Moves between items:
J106 ne J603
J106 gu J436
J106 li J831
J106 si J251
J106 ni J496
J106 gi J884
J109 ne J919
J109 gu J354
J109 li J692
J109 si J436
J109 ni J92
J109 gi J603
J64 ne J57
J64 gu J752
J64 li J702
J64 si J696
J64 ni J639
J64 gi J92
J496 ne J752
J496 gu J348
J496 li J60
J496 si J817
J496 ni J979
J496 gi J696
J792 ne J60
J792 gu J200
J792 li J817
J792 si J498
J792 ni J236
J792 gi J195
J758 ne J159
J758 gu J738
J758 li J459
J758 si J948
J758 ni J522
J758 gi J518
J504 ne J851
J504 gu J787
J504 li J130
J504 si J387
J504 ni J459
J504 gi J229
J319 ne J510
J319 gu J916
J319 li J528
J319 si J929
J319 ni J195
J319 gi J278
J130 ne J794
J130 gu J55
J130 li J504
J130 si J470
J130 ni J758
J130 gi J236
J794 ne J470
J794 gu J321
J794 li J851
J794 si J130
J794 ni J159
J794 gi J361
J374 ne J568
J374 gu J222
J374 li J250
J374 si J846
J374 ni J446
J374 gi J403
J528 ne J884
J528 gu J251
J528 li J319
J528 si J354
J528 ni J57
J528 gi J919
J614 ne J200
J614 gu J702
J614 li J92
J614 si J505
J614 ni J470
J614 gi J498
J666 ne J366
J666 gu J887
J666 li J276
J666 si J302
J666 ni J884
J666 gi J742
J518 ne J135
J518 gu J758
J518 li J465
J518 si J128
J518 ni J568
J518 gi J738
J969 ne J738
J969 gu J128
J969 li J611
J969 si J975
J969 ni J403
J969 gi J948
J505 ne J614
J505 gu J218
J505 li J348
J505 si J200
J505 ni J794
J505 gi J60
J251 ne J106
J251 gu J919
J251 li J916
J251 si J603
J251 ni J817
J251 gi J528
J522 ne J42
J522 gu J176
J522 li J395
J522 si J222
J522 ni J278
J522 gi J568
J42 ne J222
J42 gu J276
J42 li J742
J42 si J522
J42 ni J453
J42 gi J846
J516 ne J639
J516 gu J979
J516 li J321
J516 si J787
J516 ni J228
J516 gi J851
J446 ne J916
J446 gu J692
J446 li J603
J446 si J831
J446 ni J498
J446 gi J929
J970 ne J868
J970 gu J228
J970 li J159
J970 si J459
J970 ni J742
J970 gi J592
J592 ne J776
J592 gu J970
J592 li J135
J592 si J465
J592 ni J887
J592 gi J228
J459 ne J970
J459 gu J146
J459 li J758
J459 si J868
J459 ni J395
J459 gi J465
J752 ne J817
J752 gu J92
J752 li J498
J752 si J496
J752 ni J404
J752 gi J64
J60 ne J498
J60 gu J505
J60 li J496
J60 si J792
J60 ni J361
J60 gi J218
J176 ne J276
J176 gu J568
J176 li J302
J176 si J403
J176 ni J319
J176 gi J522
J228 ne J611
J228 gu J592
J228 li J975
J228 si J146
J228 ni J666
J228 gi J970
J229 ne J979
J229 gu J504
J229 li J236
J229 si J404
J229 ni J465
J229 gi J787
J321 ne J93
J321 gu J361
J321 li J516
J321 si J55
J321 ni J975
J321 gi J794
J276 ne J403
J276 gu J846
J276 li J666
J276 si J176
J276 ni J510
J276 gi J42
J404 ne J229
J404 gu J387
J404 li J437
J404 si J979
J404 ni J776
J404 gi J639
J603 ne J251
J603 gu J109
J603 li J446
J603 si J106
J603 ni J752
J603 gi J354
J756 ne J395
J756 gu J366
J756 li J222
J756 si J742
J756 ni J109
J756 gi J250
J348 ne J92
J348 gu J696
J348 li J505
J348 si J205
J348 ni J851
J348 gi J496
J738 ne J975
J738 gu J518
J738 li J146
J738 si J969
J738 ni J176
J738 gi J758
J135 ne J128
J135 gu J159
J135 li J592
J135 si J518
J135 ni J846
J135 gi J975
J916 ne J831
J916 gu J278
J916 li J251
J916 si J446
J916 ni J792
J916 gi J319
J453 ne J692
J453 gu J510
J453 li J436
J453 si J278
J453 ni J505
J453 gi J831
J742 ne J756
J742 gu J666
J742 li J42
J742 si J395
J742 ni J436
J742 gi J887
J948 ne J758
J948 gu J969
J948 li J868
J948 si J159
J948 ni J222
J948 gi J128
J205 ne J348
J205 gu J57
J205 li J200
J205 si J92
J205 ni J504
J205 gi J817
J361 ne J437
J361 gu J794
J361 li J979
J361 si J236
J361 ni J135
J361 gi J321
J851 ne J387
J851 gu J516
J851 li J794
J851 si J504
J851 ni J970
J851 gi J979
J395 ne J742
J395 gu J302
J395 li J522
J395 si J756
J395 ni J919
J395 gi J174
J387 ne J504
J387 gu J639
J387 li J470
J387 si J851
J387 ni J868
J387 gi J404
J195 ne J218
J195 gu J792
J195 li J57
J195 si J702
J195 ni J55
J195 gi J200
J218 ne J702
J218 gu J60
J218 li J696
J218 si J195
J218 ni J321
J218 gi J505
J568 ne J846
J568 gu J522
J568 li J174
J568 si J374
J568 ni J916
J568 gi J176
J817 ne J496
J817 gu J205
J817 li J792
J817 si J752
J817 ni J229
J817 gi J57
J403 ne J176
J403 gu J374
J403 li J366
J403 si J276
J403 ni J929
J403 gi J222
J919 ne J436
J919 gu J528
J919 li J278
J919 si J109
J919 ni J205
J919 gi J251
J611 ne J146
J611 gu J776
J611 li J969
J611 si J228
J611 ni J366
J611 gi J868
J437 ne J236
J437 gu J470
J437 li J404
J437 si J361
J437 ni J128
J437 gi J93
J510 ne J929
J510 gu J831
J510 li J884
J510 si J319
J510 ni J218
J510 gi J453
J146 ne J228
J146 gu J465
J146 li J738
J146 si J611
J146 ni J302
J146 gi J459
J222 ne J522
J222 gu J403
J222 li J756
J222 si J42
J222 ni J692
J222 gi J374
J868 ne J459
J868 gu J611
J868 li J948
J868 si J970
J868 ni J756
J868 gi J776
J692 ne J278
J692 gu J929
J692 li J109
J692 si J453
J692 ni J614
J692 gi J446
J979 ne J404
J979 gu J851
J979 li J361
J979 si J229
J979 ni J592
J979 gi J516
J887 ne J250
J887 gu J742
J887 li J846
J887 si J174
J887 ni J106
J887 gi J666
J159 ne J948
J159 gu J975
J159 li J970
J159 si J758
J159 ni J42
J159 gi J135
J128 ne J518
J128 gu J948
J128 li J776
J128 si J135
J128 ni J374
J128 gi J969
J302 ne J666
J302 gu J174
J302 li J176
J302 si J366
J302 ni J528
J302 gi J395
J929 ne J319
J929 gu J446
J929 li J354
J929 si J510
J929 ni J702
J929 gi J692
J174 ne J887
J174 gu J395
J174 li J568
J174 si J250
J174 ni J251
J174 gi J302
J846 ne J374
J846 gu J42
J846 li J887
J846 si J568
J846 ni J831
J846 gi J276
J776 ne J465
J776 gu J868
J776 li J128
J776 si J592
J776 ni J250
J776 gi J611
J831 ne J446
J831 gu J453
J831 li J106
J831 si J916
J831 ni J60
J831 gi J510
J57 ne J696
J57 gu J817
J57 li J195
J57 si J64
J57 ni J787
J57 gi J205
J93 ne J55
J93 gu J437
J93 li J639
J93 si J321
J93 ni J969
J93 gi J470
J696 ne J64
J696 gu J496
J696 li J218
J696 si J57
J696 ni J516
J696 gi J348
J465 ne J592
J465 gu J459
J465 li J518
J465 si J776
J465 ni J174
J465 gi J146
J884 ne J354
J884 gu J106
J884 li J510
J884 si J528
J884 ni J696
J884 gi J436
J366 ne J302
J366 gu J250
J366 li J403
J366 si J666
J366 ni J354
J366 gi J756
J278 ne J453
J278 gu J319
J278 li J919
J278 si J692
J278 ni J200
J278 gi J916
J236 ne J361
J236 gu J130
J236 li J229
J236 si J437
J236 ni J518
J236 gi J55
J436 ne J109
J436 gu J884
J436 li J453
J436 si J919
J436 ni J348
J436 gi J106
J92 ne J205
J92 gu J64
J92 li J614
J92 si J348
J92 ni J387
J92 gi J752
J470 ne J130
J470 gu J93
J470 li J387
J470 si J794
J470 ni J948
J470 gi J437
J354 ne J528
J354 gu J603
J354 li J929
J354 si J884
J354 ni J64
J354 gi J109
J200 ne J505
J200 gu J195
J200 li J205
J200 si J614
J200 ni J130
J200 gi J792
J975 ne J969
J975 gu J135
J975 li J228
J975 si J738
J975 ni J276
J975 gi J159
J639 ne J787
J639 gu J404
J639 li J93
J639 si J516
J639 ni J611
J639 gi J387
J55 ne J321
J55 gu J236
J55 li J787
J55 si J93
J55 ni J738
J55 gi J130
J498 ne J792
J498 gu J614
J498 li J752
J498 si J60
J498 ni J437
J498 gi J702
J787 ne J516
J787 gu J229
J787 li J55
J787 si J639
J787 ni J146
J787 gi J504
J702 ne J195
J702 gu J498
J702 li J64
J702 si J218
J702 ni J93
J702 gi J614
J250 ne J174
J250 gu J756
J250 li J374
J250 si J887
J250 ni J603
J250 gi J366

The rows follow the links: the fewer symbols apart two items are, the more alike their rows tend to be.

Each row is also shifted at random along 9 hidden directions that mean nothing.

Row, then item:
[ 396,  235,    6, -153, -442,   67,  -89,  113,   90,  260,  101, -144,  141,  291,  340,  129,  110,  -76,   78, -307,   13,  -35,  338,  -71,  217, -110,  246,  106,  -42, -203,  -21,  104, -188,  196, -546,  254,  -20,  191, -358,  284,  320,  265,  -97,  101,  472,  -69,  126,  442,  441,  385,  185, -132,  475,  -29]: J218
[-126,  196,  -14,  -31,   -3,  -54,  -44,    2,  125,  -76,  -57,   83,  -56,   98,  372, -253,  -32, -165,  165,  -19,  -75,  -58,  280,  225,  429,   92,  228,  -61,  180, -187, -134,   13, -150,  268, -146,   -9,  -37,  244,  -53,  335,   71,  221,  233,  169,  263, -119,  351,  523, -206, -277,  508,  334,  153, -129]: J361
[-453, -182, -368,  133, -490,  -59, -541,  -62, -240, -147,   86,   51, -444, -296, -131,  270, -178,   12,   41,   24, -246,  106, -317, -178,  200, -438,  193,   45, -201,  259,  -89, -475,  496,  661,  -88,  123,  216,  139, -125,  476, -424,  313, -276,   86,   52,   95,  -95, -113,  -85,  496,  344,   77, -158,   43]: J504
[ 353,   42,   37, -209,  277,  205,    8, -329,  -61, -290,  -10,  141,  -33,   98,  152,  -31,  222, -182,  140,  -94,  108, -304,  140, -231, -113,  -45,  244,  194, -167,  -93, -160, -155, -175, -314,   50,  142,    2,  177,  122, -102,   67,  311,  326, -238,  272, -130, -197,  254, -202, -200,  389,  -67,  185,  243]: J929
[ 245,    2,   23,   91, -102,  179,  -14,  205,  428, -500,  233,   37, -352,  118,  -50, -136,  521,   60, -241,  255,  111,  245, -263,  119, -380, -292, -105, -313, -253, -491,  -59,  140,  -57, -165,  666, -155,   94,   -5,  602, -135,   34,  -57,  287,   45, -440,  216, -410, -338,  165, -361,  -81, -322,  635, -216]: J884
[1138, -246,  -41, -138,  -79,   93,  202,  253,  249,  -35,  200, -190,  175, -238,  170,   95,    5,  355,  130,   24, -256,  201, -324,   62, -111,  -19, -124, -306,   57,  196, -204,  302, -150, -288,   46, -129, -146, -180,   49, -191, -135, -140,  -52,  253, -767,  233, -275, -558,   13,   94, -251, -112,   79, -131]: J742
[ -26,  105,  -28, -195,  -40,  197, -192,   -8,  196, -160,  128,   70,   95,  280,  116,  197,  217, -157,   15, -113,   44, -152,  175,  -57,  -87, -249,  244,  411, -138, -142, -133,  -22, -351, -127, -214,  110,  220,  195,  113,  137,   11,  414,  151, -202,  260,   62,  -74,   49,  259,   60,  174, -263,  158,  306]: J510
[ 226, -160,  201,  -74,  666,  163,  400,  106,  334, -163, -108,   35,   64,  412,  231, -416,  -35,  138,  273,   -5,  320,  -99,  190,  590, -317,  437, -161,  -49,  135, -105, -393,  118, -350, -508,  177, -290, -280,   45,  269,  167, -228,   79,  661, -263, -306, -141, -110, -146,   53, -631,  114,  168, -368,   -7]: J276
[ 169,   48,  -30,  157,  345,   34, -210, -350, -215,  174,  -14,   14,  403,  101,  -89,   61, -204, -120,  157,   86,  312, -196,  338, -102, -159, -239,  214,  317,  -75,   11,  115, -392,   33,  -76, -447,  -99,  102, -253,    5,  -79, -117,  274,   87, -270,  442,  187, -155,   11, -141,   42,  -96,  -81, -671,  603]: J64
[-605, -136,  319,  219,  225,  191,  -61, -134,  200, -223, -222,  447,  459,  375, -168,  106,  512,  -87, -318,   -3,  333,  274,  417,  336,  155,  -44,  329, -136,   12, -535,  235,   32,  -33,  162,  203,  110,  230,  -47,  346,  -77,  529,  -92,   61,  333,  372,  410,  -10,  164,  -44, -356,  124,  -63,  -90,  106]: J851
[-178,  243,   53,   75,  269, -302,  227, -113, -143,  343, -515, -131,   13, -380,  -11, -310, -490,  -29,  485, -270,    3, -160,  -16, -137,  425,  635, -148,  601,  173,  186, -208,  -38,  151,   47,  -60, -347,   46,  484,    6, -155, -154,  206,   -7, -214,  -34, -298,  288,  417, -164,  -86,   51,  407, -242,  114]: J518
[ 553,  246, -245,   82, -328, -237, -283,  -55, -172,  -79,  154,   65, -135, -527,    7,  156, -150, -131,  234,   96, -115,  -88, -133, -504,   65, -431,   25,  261,   73,  -13,  148, -197,   96,  239, -106,  -39,  430,  165,   68, -196, -326,  358, -264, -175,  118,  116,  -48,  195,   -8,  263,  -84, -112,  216,  374]: J752
[ 316,   -1, -162,  -97,   45,   70,  151,  -28, -153, -230,  242,   27,  -36, -325,   28,  -38,   24,   21,   46,   15, -706,   73, -446, -252, -228, -204, -118, -302, -209,    6, -211,  325, -137, -314,  607,   24, -119,   28,  249, -557, -120, -323, -158,   97, -339, -174,  -23,  -29, -419, -158, -189,   74,  381,  -43]: J128
[ 747,   21, -458,  -67, -536,  -17,  125,   50,  105,  124,  333, -207,  335,  360,   -5,  554,  -61,  116,  -81, -111, -487,  201, -234,  -38,   63, -232,  215, -724, -209,  106,  428,  362, -353,   69, -346,  365,   83, -736,  -76, -679,  240, -399, -499,  496, -134,  248,  339, -684,  -29,  380,  -36,  -66,  277,  -74]: J229
[ -21,  -26, -235,   87, -616,   -5,  176,  145,  353, -204,  383,  -98,   31,  620,  115,  257,  303,  219,  -95,  -60,  119,  337,   26,  336, -321, -231,    0, -854,  -56, -459,  107,  440, -355,  -79,  -73,  212,  311, -353,  207, -413,  -27, -175,   -4,  303, -222,  224,   25, -574,  431, -193,  -50, -290,  428, -222]: J516
[-674,  -73,  -87,   58,  135,   71,  117,   -3,  310, -325,   91,  273,  265,  390,   67,   47,  123,   80, -167,  109,   97,  -15,   93,  510,   78,    0,   74, -482,  160, -222,  250,  149, -296,  -71,   21,  -30,   78, -280,  227,  -26,   74, -144,  305,  356, -112,  296,  243, -125, -297, -477,  370,  180, -112,   53]: J592
[ 255,   73,  -14,   28,   53,  -31, -176,  254, -126,  493,   49, -260, -246,  448,   34, -240, -212, -110, -226,  109,   63,  -39,   -6,  307, -123,   78,   48,  179, -158,  275,  -23, -247,  117,   43, -233,  -82, -473, -142, -437,  697,  165, -243,   12, -126,  348, -291,  128,   47,  171,  127,   12,   21, -361, -324]: J195
[ 551, -233,  280,   49,  504,  209,  -59,  -32, -391,  197, -109,   85,   64,    0, -108, -263,  133, -101, -329,  311, -145,  218,   96,  198, -169,  -58,   85,   81, -180,   20, -103,  -13,  218, -190,  401,   -4, -457,  108,  -35,  231,  386, -390, -138,  135,  274, -193,  -28,  320, -252, -227, -167,  134, -232, -260]: J470
[ 466,  -83,   29,   52, -196,  221, -123,   50,  -72,  335,   90,   86,   23,  599, -135,  311, -162,  -22, -296, -340,  112, -196,    2,  212, -111,   17,   38,  607,  -98, -209, -215,  -97, -129, -104, -204, -177,  274,  200, -247,  518, -262,  272,  -78, -295,  491, -226,  270,  132,  541,  105,  273,  -83, -293,    5]: J738
[-120,  266,  141,   58,  -38, -106, -289, -152, -371,  374,  -31,  -97,  -53,  -53,  -66,  -43, -148, -180,   93,  -10,  145, -198,  223, -308, -126, -123,   17,  680,  -30,   67,   13, -254,  210,   76, -312,  -48,   38,  292, -328,  245,  -38,  241, -226, -478,  646, -266,  -36,  487,  288,  299, -182, -186, -144,  208]: J702
[ 112, -173, -233, -227, -312,   78,  -56,   -4,   13, -241,   94,   57, -272,  -58,  -51,  351,  -24,  -12,   22, -315, -289, -174, -190, -134,  163,  -88,   55,  187,  -35,  398, -289,   89, -166,  133, -182,  246,  189,  215, -206,  126, -383,  348,  -24, -128, -144, -202,   -8, -222,  211,  393,  334,  -25,   31,  -27]: J522
[-368, -203,  108, -151,  952,   80,  472, -288, -129, -228, -210,  157,  344,  100,  -47, -190,  229, -116,  308,  316,   80,   95,  454,  259, -359,  222,  119, -331,  159,  325,  105,  125, -199, -407,   61,  342, -282, -326,  235, -551,  203, -327,  212,  -29,  -40, -128,  -65, -494, -273, -412, -450,  134, -611,  254]: J614
[ 250,  -97,  228,   85,   10,  104, -264,  154, -163,  447, -191,  -18,  349,  245, -440,  184,   68,  -53, -601,  148,  212,   82,   61,   55,   38,  -51,  185,  257, -185,  113,  516, -226,  162,  271, -288,   86, -146, -276, -227,  152,  596, -282, -407,  149,  472,  286,   37,   13,  282,  421, -292, -183, -346,  -62]: J205
[ 388,   33, -127, -185,  167,  156,   41,  127,  198,  -48,  256,   75,  385,  -16,  193,  189, -125,  -87,  105,   56, -435, -212, -225,  -21,  -51,  -95,  113,  362, -108,  235, -270,   58, -465, -367, -166,  -97,   88,    5,  -40,   87, -202,  209,   88,  -59, -132,   85,   73,  -89, -193,  143,   25,   67, -212,  361]: J846
[-1435,  -101,    11,   178,   215,   -12,   211,   -16,  -105,   528,  -160,  -131,   427,   437,  -424,   234,  -197,   195,  -230,    -2,   362,    -3,   -39,   236,  -330,   235,    -3,   -60,   -75,   134,   458,   -48,    43,  -215,  -202,  -119,    47,  -586,    11,  -443,   111,  -351,  -270,   -63,    66,   223,   106,  -675,   168,    29,  -368,   -87,  -709,   132]: J146

From each start, follow one symbol. Which item do you reach?
Answers are names.
start [-557,  136, -148,  -42,   -3,  -24,   -5,    9,  -40, -523,  166,  265, -283,  184,  -69,  -89,  271, -318, -113,  232, -147, -115,  169,  -91,  -95, -229,   28, -289,   45,  -71,  162,   69, -200,  -69,  282,  252,  180,  -17,  160, -197,  -77, -186,  147,   14,  216, -160,  133,  -23, -122, -271,   27,  -13,  108,   11]
li J752
start [-477,  131,  107,   96, -415,  -53, -191,  -73,  116,  148,  -43, -119,  166,  237,  113,  -14,  208,  -14, -202,   40,  219,   86,  227,  -57,  206, -236,  232, -306,  -77, -348,  364, -116,   80,  367, -344,  126, -128, -161, -110,  172,  590,   80,    5,  286,  347,  359,  -23,  371,   76,  176,  189, -127,  421,  -99]
ne J64
start [ 224, -262, -129,  -96,  -16,   87,  223, -465,  173, -230, -210,  221,  459,  434,    5,  548,   30,  147,   99, -559,  219, -178,  366,  259,  337,  351,  314, -339,  146,  -70,  136,  120, -286,  134, -473,  348,  459, -268,  -16, -352,  -49,  272,  168,  250,  170,  318,  210, -190,   40,  -82,  569,   91, -300,  270]
li J758
start [-666, -106, -100, -142,  436,  105,  115, -219,  194, -516, -180,  247,  303,  161,   87,   24,  325, -169,  347,  -26,   65,  -35,  556,  195,   37,  134,  419,  -54,   98,  114,  -34,  136, -344,  -46, -241,  377,  174,  -52,  228, -234,   86,  258,  322,   36,  161,  105,   40, -177,  -55, -248,  130,   20, -298,  368]
si J200
start [-547,  144,  -46,  -16,  -28,  173, -158, -167,  -61,  119,  102,  -42,   54,  216,  186,  -29,   10,  -48,   74,  -21, -239,  138,   84,   22,   80, -181,  358,   77, -210, -158, -149,  -74,  -30,   62, -236,   30,  -83,  121,  -83,  221,  119,   50, -113,   37,  335,  -31,   39,  329,   -3,   25,  166,  -45,  199,  117]
si J55
start [ 597,  137, -232,  179, -225, -318, -108,  252,  156,   96,  102, -142, -385,  142,  -92, -234, -273,  -22,   -8,  262,  183,   87, -159,  302,  -17,  111, -252,    5,  163,  130,  147, -174,    2,  256, -149, -211,   46, -102, -137,  349, -317,   59,  103,  -71,  -99,   19,  193, -221,  261,    0,  -89,   90, -274, -126]
gi J57
start [1213, -300,  231,  -25,  451,  193,   49,  -68, -116,    8,  118,   64,  344, -180,   40,  115, -233,  160,   53,   43,  -14, -108, -139,   53, -236,  -31, -128,  155,   93,  294, -211, -143,  -36, -329,  -39, -144,  -79, -173,  -41,  121, -310,   25,   19,  -90, -264,  206, -245, -270, -215,  -40, -121,   18, -593,  276]
li J222
start [ 200,  132, -153, -176,  518, -129,  270,  -37,  129,  -31, -218,  -47,  227,   13,  -81,  -45,  -33, -174,  338,   29, -101, -238,   -3, -119,    8,  305,  154,  387,  -75,  400,   31,   34, -339, -285,  -71,   34,  -16, -113,  251, -509,  -55,   64,  195, -283, -171,  -92,  126, -304,  -76,  -44, -206,  132, -346,  353]
li J251
start [ 711,  150,  136,  224,   -6, -231,  176,  178,   86,  340, -181, -266, -186,  232, -137, -127,    3,  105,   40,   50,  518,  173,  -42,  192, -240,  266, -214,   92,  -44, -180,   94,   63,  163,  -61,   73, -289,   65,  -15,   74, -160,  -47, -104,  -93, -253, -104,  -13,  -67, -282,  520,  -67, -406, -170,  -69, -182]
ni J787
start [-684,  264,  140,  164,  249, -297,  190,   37,   64,   89, -350,  -39,  547, -235,  -84, -115,   96,  -64,  216,  173,  184,   79,  306, -162,   75,  106,  122,  172,   56, -128,  449,  133,  -66,   16, -170,   -2,  246, -122,  286, -832,  435,  -81, -140,   74,   24,  323,  120,  -88,   72,  -65, -579,  -71,   70,  386]
ne J752
start [-528,  -66,  -93, -191,   29,  -29,   23,  -24,  -76, -189, -137,   18, -200, -174,  -50,   72,  130,  -63,   95,  -90, -193,  -55,  -51, -290,  123,   38,  139,   42,  -56,  481,   -7,  -89,   21,   73,   26,  326,  -67,    8,  -26, -153,   14,   74,  -70, -109, -126, -121,  -78, -202,   38,  295,   -8,  -70,   -4,   -2]
ni J200
start [ -70,   28, -107, -156, -150,  -51,  150,  -61, -161,   -1,  229, -125, -241, -119,  153,   49, -243,  115,  346, -213,  111, -253,  -35, -192, -201,   52, -312,  296,  261,  170, -390,   52, -162, -292, -219, -157,  141,  223, -262,   33, -710,  284,  106, -497,  -45, -337,  -96,  -71,  406,  143,  -61, -100,  -90,  147]
gu J374
start [-359,  -22, -180,  -23,  -30, -108,  -61, -117, -142,   52,  177,   15,  148, -225,  -18,  136, -408,   16,   44,   75,   77, -304, -124,  -91,  -72,  -68, -156,   -9,  328,  239,  222, -142, -155,  -45, -368, -118,   68, -372, -300,  -21, -313,   39,   16,  -61,  -45,  194,   70, -193, -235,  231,  -68,  -39, -413,  351]
gi J366
